Below is a small trained network, with its code and all its weights. Each question gives an input and a target symbol and asks what happens when units are switched off, that is, made to give their printed mean instead of their output.

import numpy as np


def w(rows, s, z=0):
    codes = np.array(rows[::2]) - 128.0
    scale = np.full(codes.shape[1], s)
    scale[-1] = z or s
    return codes * scale


def norm(h):
    return h / np.sqrt((h * h).mean(-1, keepdims=True) + 1e-5)


def f(y):
    return np.maximum(y, 0)


def softmax(a):
    e = np.exp(a - a.max(-1, keepdims=True))
    return e / e.sum(-1, keepdims=True)


def log_softmax(a):
    a = a - a.max(-1, keepdims=True)
    return a - np.log(np.exp(a).sum(-1, keepdims=True))


def net(x, mask):
    ids = ['βγδεζηλτω'.index(c) for c in x.split()]
    T = len(ids)
    res = E[ids] + P[:T]
    r = norm(res)
    for j in range(2):
        rows = slice(3 * j, 3 * j + 3)
        q, k, v = (r @ M[0][rows].T for M in (Q, K, V))
        z = softmax(np.where(np.tri(T) > 0, q @ k.T / 3**0.5, -1e9)) @ v
        o = O[0][rows]
        res = res + np.where(mask[j], z, o[:, -1]) @ o[:, :-1]
    y = f(norm(res) @ A[0][:, :-1].T + A[0][:, -1])
    res = res + np.where(mask[2:14], y, B[0][:, -1]) @ B[0][:, :-1]
    return log_softmax(norm(res)[-1] @ U[:, :-1].T + U[:, -1])


Q, K, V, O, A, B = {}, {}, {}, {}, {}, {}
E = w([
[98,110,109,167],'β',
[160,92,101,137],'γ',
[67,162,205,93],'δ',
[90,126,95,174],'ε',
[68,70,5,144],'ζ',
[190,60,65,181],'η',
[88,214,127,127],'λ',
[174,109,141,52],'τ',
[201,145,155,137],'ω',
],0.022)
P = w([
[222,150,213,254],'0',
[195,220,102,166],'1',
[156,209,92,153],'2',
[147,198,84,147],'3',
[142,186,81,142],'4',
[137,179,73,139],'5',
[123,188,77,133],'6',
[122,176,74,133],'7',
[118,170,76,131],'8',
[117,161,81,132],'9',
[114,153,85,133],'10',
[109,157,92,128],'11',
[107,138,88,134],'12',
],0.0065)
Q[0] = w([
[187,148,112,134],'head 0',
[227,123,111,131],'head 0',
[140,75,108,142],'head 0',
[215,142,92,251],'head 1',
[194,109,124,124],'head 1',
[212,164,91,122],'head 1',
],0.012)
K[0] = w([
[122,54,73,83],'head 0',
[122,95,159,10],'head 0',
[62,131,98,144],'head 0',
[104,38,192,228],'head 1',
[145,96,129,111],'head 1',
[128,136,229,143],'head 1',
],0.013)
V[0] = w([
[129,135,127,110],'head 0',
[104,148,146,131],'head 0',
[129,165,145,99],'head 0',
[164,153,153,12],'head 1',
[125,229,79,108],'head 1',
[105,115,172,94],'head 1',
],0.011)
O[0] = w([
[215,227,253,158,121],'head 0',
[119,139,119,138,129],'head 0',
[150,152,98,98,137],'head 0',
[192,109,106,127,26],'head 1',
[166,38,170,69,254],'head 1',
[25,205,240,90,59],'head 1',
],0.0071,0.0057)
A[0] = w([
[115,179,138,125,160],'neuron 0',
[132,135,99,128,124],'neuron 1',
[133,121,83,150,202],'neuron 2',
[25,144,145,103,93],'neuron 3',
[170,155,249,82,159],'neuron 4',
[112,114,137,42,9],'neuron 5',
[182,134,92,60,202],'neuron 6',
[137,160,141,196,198],'neuron 7',
[84,149,123,176,151],'neuron 8',
[112,110,124,30,3],'neuron 9',
[195,135,117,169,93],'neuron 10',
[191,58,136,77,139],'neuron 11',
],0.016,0.0051)
B[0] = w([
[166,132,109,149,224],'neuron 0',
[109,118,148,157,165],'neuron 1',
[127,186,137,141,222],'neuron 2',
[108,65,114,165,223],'neuron 3',
[88,104,121,137,252],'neuron 4',
[55,142,248,158,161],'neuron 5',
[91,68,135,134,255],'neuron 6',
[143,145,116,84,220],'neuron 7',
[163,151,179,55,206],'neuron 8',
[116,170,242,173,165],'neuron 9',
[97,104,113,169,200],'neuron 10',
[198,135,194,60,193],'neuron 11',
],0.011,0.0073)
U = w([
[152,249,176,113,243],'β',
[91,152,64,136,234],'γ',
[55,137,204,201,123],'δ',
[162,129,99,177,23],'ε',
[142,131,156,115,26],'ζ',
[137,138,142,135,6],'η',
[173,92,165,29,255],'λ',
[141,120,154,107,127],'τ',
[179,120,161,142,175],'ω',
],0.014,0.0026)

Each question gives the input, a string of symbols that net reads in full, and the target symbol t.
The units are the heads (3 rows each of Q, K, V and O) and the neurons (one row each of A and B). Each row of codes is followed by its name. A weight is (code - 128) times the scale printed after its matrix; where a second scale follows, it is the last column's (O, A, B and U).
mask holds one flag per unit, heads first, then neurons. A switched-off unit (its flag False) gives its mean, the last column of its rows in O or B, instead of its output. The means were averaged over made-up inputs and are rounded, as every weight is.
A unit's drop is (log p(t) with every unit on - log p(t) with that unit switched off) / (log p(t) with every unit on - log p(t) with every unit switched off).
The circuit of an input: a set's keep is (log p(t) with only the set's units on - log p(t) with every unit switched off) / (log p(t) with every unit on - log p(t) with every unit switched off). Starting from the 12 units with the biggest drops (on a tie, the unit counted first), units are removed one at a time, each time the one whose removal leaves the highest keep (on an exact tie, the one counted first), for as long as the keep stays at least 0.8.
units of the circuit, in order: the units of the circuit, biggest drop first
k most important neurons: the k neurons with the biggest drops, biggest first
drop when u is switched off: that unit's drop, to one decimal
input β λ λ ε ζ λ λ ε ω τ τ λ η, target γ: units of the circuit, in order -> head 1; neuron 11
input β η ω, target β: units of the circuit, in order -> head 1; neuron 7
input τ ε β τ β λ β ω β λ λ ε, target γ: units of the circuit, in order -> neuron 9; neuron 5; neuron 6
input ε β ω λ λ ω ε, target γ: units of the circuit, in order -> neuron 9; neuron 5
input ε β β ω, target ε: units of the circuit, in order -> head 1; neuron 10; neuron 5; neuron 9
input ω λ γ λ, target γ: 2 most important neurons -> neuron 11; neuron 9
input ζ λ λ τ ω δ η ω γ β, target β: 3 most important neurons -> neuron 8; neuron 6; neuron 2
input ω β ε ω β, target γ: 4 most important neurons -> neuron 11; neuron 9; neuron 5; neuron 6
input δ λ ω, target δ: 4 most important neurons -> neuron 4; neuron 10; neuron 8; neuron 11
input ζ λ ω λ γ ε, target β: most important neuron -> neuron 8
input δ λ ε γ, target δ: drop when neuron 6 is switched off -> 0.1
input δ λ λ ω, target δ: drop when neuron 4 is switched off -> 1.2
input δ τ λ ω ω ε ω λ, target γ: drop when neuron 11 is switched off -> 1.1
input λ ω η β, target β: drop when head 0 is switched off -> 0.0
input γ γ γ, target γ: most important neuron -> neuron 11
